Below are the code and all the weights of a small trained network. Each question names an input and a class and asks about switching units off, where a switched-off unit gives its printed mean instead of its output.

import numpy as np


def w(rows, s, z=0):
    codes = np.array(rows[::2]) - 128.0
    scale = np.full(codes.shape[1], s)
    scale[-1] = z or s
    return codes * scale


def norm(h):
    return h / np.sqrt((h * h).mean(-1, keepdims=True) + 1e-5)


def f(y):
    return y / 2 * (1 + np.tanh(0.7978845608 * (y + 0.044715 * y**3)))


def log_softmax(a):
    a = a - a.max(-1, keepdims=True)
    return a - np.log(np.exp(a).sum(-1, keepdims=True))


def net(x, mask):
    res = np.array(x, float).reshape(1, 8) / 4 @ E
    u = 0
    for l in range(2):
        y = f(norm(res) @ A[l][:, :-1].T + A[l][:, -1])
        res = res + np.where(mask[u : u + 15], y, B[l][:, -1]) @ B[l][:, :-1]
        u += 15
    return log_softmax(norm(res)[-1] @ U[:, :-1].T + U[:, -1])


A, B = {}, {}
E = w([
[131,127,128,131,133],'x0',
[129,127,131,129,128],'x1',
[132,125,128,127,130],'x2',
[35,233,138,51,227],'x3',
[48,174,123,219,62],'x4',
[194,169,163,252,251],'x5',
[72,62,244,137,150],'x6',
[123,128,121,126,128],'x7',
],0.0039)
A[0] = w([
[171,192,13,115,126,59],'0.n0',
[132,140,118,121,118,83],'0.n1',
[31,182,102,143,142,199],'0.n2',
[188,207,27,104,103,72],'0.n3',
[213,71,107,9,213,83],'0.n4',
[101,190,122,62,155,61],'0.n5',
[194,116,176,99,152,19],'0.n6',
[86,79,254,123,150,55],'0.n7',
[188,160,186,163,173,122],'0.n8',
[98,62,93,92,45,136],'0.n9',
[159,137,166,141,158,109],'0.n10',
[171,135,152,191,138,108],'0.n11',
[190,38,125,50,219,37],'0.n12',
[197,214,31,120,130,3],'0.n13',
[148,77,125,171,89,74],'0.n14',
],0.0072,0.0033)
B[0] = w([
[72,35,198,155,145,183],'0.n0',
[112,121,144,137,131,115],'0.n1',
[217,165,148,134,109,253],'0.n2',
[66,37,242,152,123,194],'0.n3',
[101,218,138,198,48,210],'0.n4',
[149,132,165,100,161,174],'0.n5',
[80,128,87,174,121,116],'0.n6',
[74,2,128,162,108,177],'0.n7',
[145,111,28,107,165,170],'0.n8',
[189,165,109,120,190,225],'0.n9',
[119,128,67,116,139,134],'0.n10',
[153,139,78,72,150,148],'0.n11',
[83,167,120,207,53,171],'0.n12',
[57,14,132,141,144,168],'0.n13',
[130,188,178,85,178,142],'0.n14',
],0.0067,0.0039)
A[1] = w([
[62,135,109,81,178,74],'1.n0',
[98,95,75,2,56,95],'1.n1',
[98,139,112,69,142,50],'1.n2',
[220,230,118,92,132,21],'1.n3',
[229,65,107,159,86,115],'1.n4',
[122,180,69,135,123,66],'1.n5',
[176,110,134,106,107,3],'1.n6',
[97,138,100,68,88,1],'1.n7',
[101,100,185,107,72,113],'1.n8',
[108,189,149,202,84,104],'1.n9',
[160,177,117,53,60,98],'1.n10',
[56,183,155,122,189,102],'1.n11',
[79,158,174,138,193,156],'1.n12',
[207,111,157,73,165,203],'1.n13',
[145,120,129,173,107,75],'1.n14',
],0.0081,0.0031)
B[1] = w([
[123,138,163,84,84,128],'1.n0',
[191,81,34,188,202,217],'1.n1',
[130,133,164,116,150,106],'1.n2',
[49,41,163,103,144,255],'1.n3',
[75,157,200,2,125,252],'1.n4',
[102,85,178,149,91,136],'1.n5',
[163,181,161,105,91,104],'1.n6',
[231,82,161,152,141,111],'1.n7',
[118,115,143,212,176,247],'1.n8',
[105,176,43,150,54,229],'1.n9',
[148,165,123,231,195,244],'1.n10',
[193,94,161,85,47,209],'1.n11',
[158,62,103,70,52,236],'1.n12',
[3,208,145,151,152,240],'1.n13',
[130,143,102,92,86,135],'1.n14',
],0.0056,0.0026)
U = w([
[88,6,143,134,105,64],'0',
[129,169,114,172,62,92],'1',
[198,140,100,135,210,96],'2',
[92,124,145,116,121,252],'3',
[143,160,178,24,106,67],'4',
[86,119,142,134,128,178],'5',
[94,115,135,131,126,146],'6',
],0.013,0.0038)

Each question gives the input, the list of numbers given to net, and the class t.
The units are the neurons (one row each of A and B). Each row of codes is followed by its name. A weight is (code - 128) times the scale printed after its matrix; where a second scale follows, it is the last column's (A, B and U).
mask holds one flag per neuron, layer by layer. A switched-off neuron (its flag False) gives its mean, the last column of its row in B, instead of its output. The means were averaged over made-up inputs and are rounded, as every weight is.
A unit's drop is (log p(t) with every unit on - log p(t) with that unit switched off) / (log p(t) with every unit on - log p(t) with every unit switched off).
most important unit: the unit with the biggest drop
top k neurons: the k neurons with the biggest drops, biggest first
top k neurons in layer l: the k neurons of layer l with the biggest drops, biggest first
input [-3,-8,1,4,-8,5,0,3], class 1: top 2 neurons	0.n4, 0.n12
input [7,1,6,-6,-2,6,-8,6], class 0: top neuron in layer 0	0.n13
input [1,7,3,-5,-3,-7,0,6], class 2: top 2 neurons in layer 1	1.n1, 1.n10
input [-3,0,-5,-6,0,4,-7,-7], class 0: top 4 neurons	0.n13, 0.n3, 0.n0, 0.n2
input [-5,-7,-3,-8,5,-4,-7,-3], class 4: top 2 neurons in layer 1	1.n4, 1.n3
input [7,-3,-1,7,-2,-8,0,-2], class 2: top 2 neurons	1.n1, 1.n10
input [-2,-7,-4,6,-8,-3,4,-7], class 1: top 2 neurons in layer 0	0.n4, 0.n12
input [6,6,-3,-8,-1,2,-7,3], class 4: top 2 neurons	1.n4, 0.n7
input [4,8,-1,-8,-5,-7,1,-8], class 4: top 2 neurons	1.n4, 0.n9
input [0,7,-2,0,7,5,-7,-1], class 0: top 3 neurons	0.n13, 0.n0, 0.n3
input [-8,8,-7,8,-7,-4,-8,4], class 0: top 2 neurons	0.n0, 0.n3
input [-6,-8,2,-3,-5,-7,-8,-3], class 0: top 3 neurons	0.n3, 0.n0, 0.n13
input [-6,-4,-2,-4,-3,-4,1,-2], class 3: top 2 neurons	0.n9, 1.n3
input [1,-6,2,6,6,-6,7,6], class 0: most important unit	0.n7
input [8,3,8,-3,1,-2,0,-3], class 3: top 2 neurons	1.n13, 1.n3
input [2,7,-4,5,8,-7,7,8], class 1: top 2 neurons in layer 1	1.n3, 1.n4
input [0,4,-6,-8,3,3,6,-8], class 4: top 2 neurons	1.n4, 0.n3
input [-3,-7,1,-4,4,1,-4,2], class 0: top 2 neurons in layer 1	1.n13, 1.n10
input [0,-8,3,8,7,3,1,-8], class 4: top 3 neurons in layer 0	0.n4, 0.n12, 0.n5
input [-5,-3,-8,-4,-5,-2,-8,-3], class 0: most important unit	0.n13
input [-3,7,1,8,5,-1,7,-8], class 4: top 4 neurons in layer 0	0.n3, 0.n0, 0.n2, 0.n13
input [0,-1,-1,-8,-8,-6,0,-1], class 1: top 3 neurons	0.n4, 0.n12, 1.n10
input [0,-5,4,-8,8,2,5,7], class 1: top 2 neurons in layer 1	1.n9, 1.n3
input [-3,-7,-7,-3,-7,0,-5,-1], class 1: top 3 neurons in layer 0	0.n4, 0.n12, 0.n7
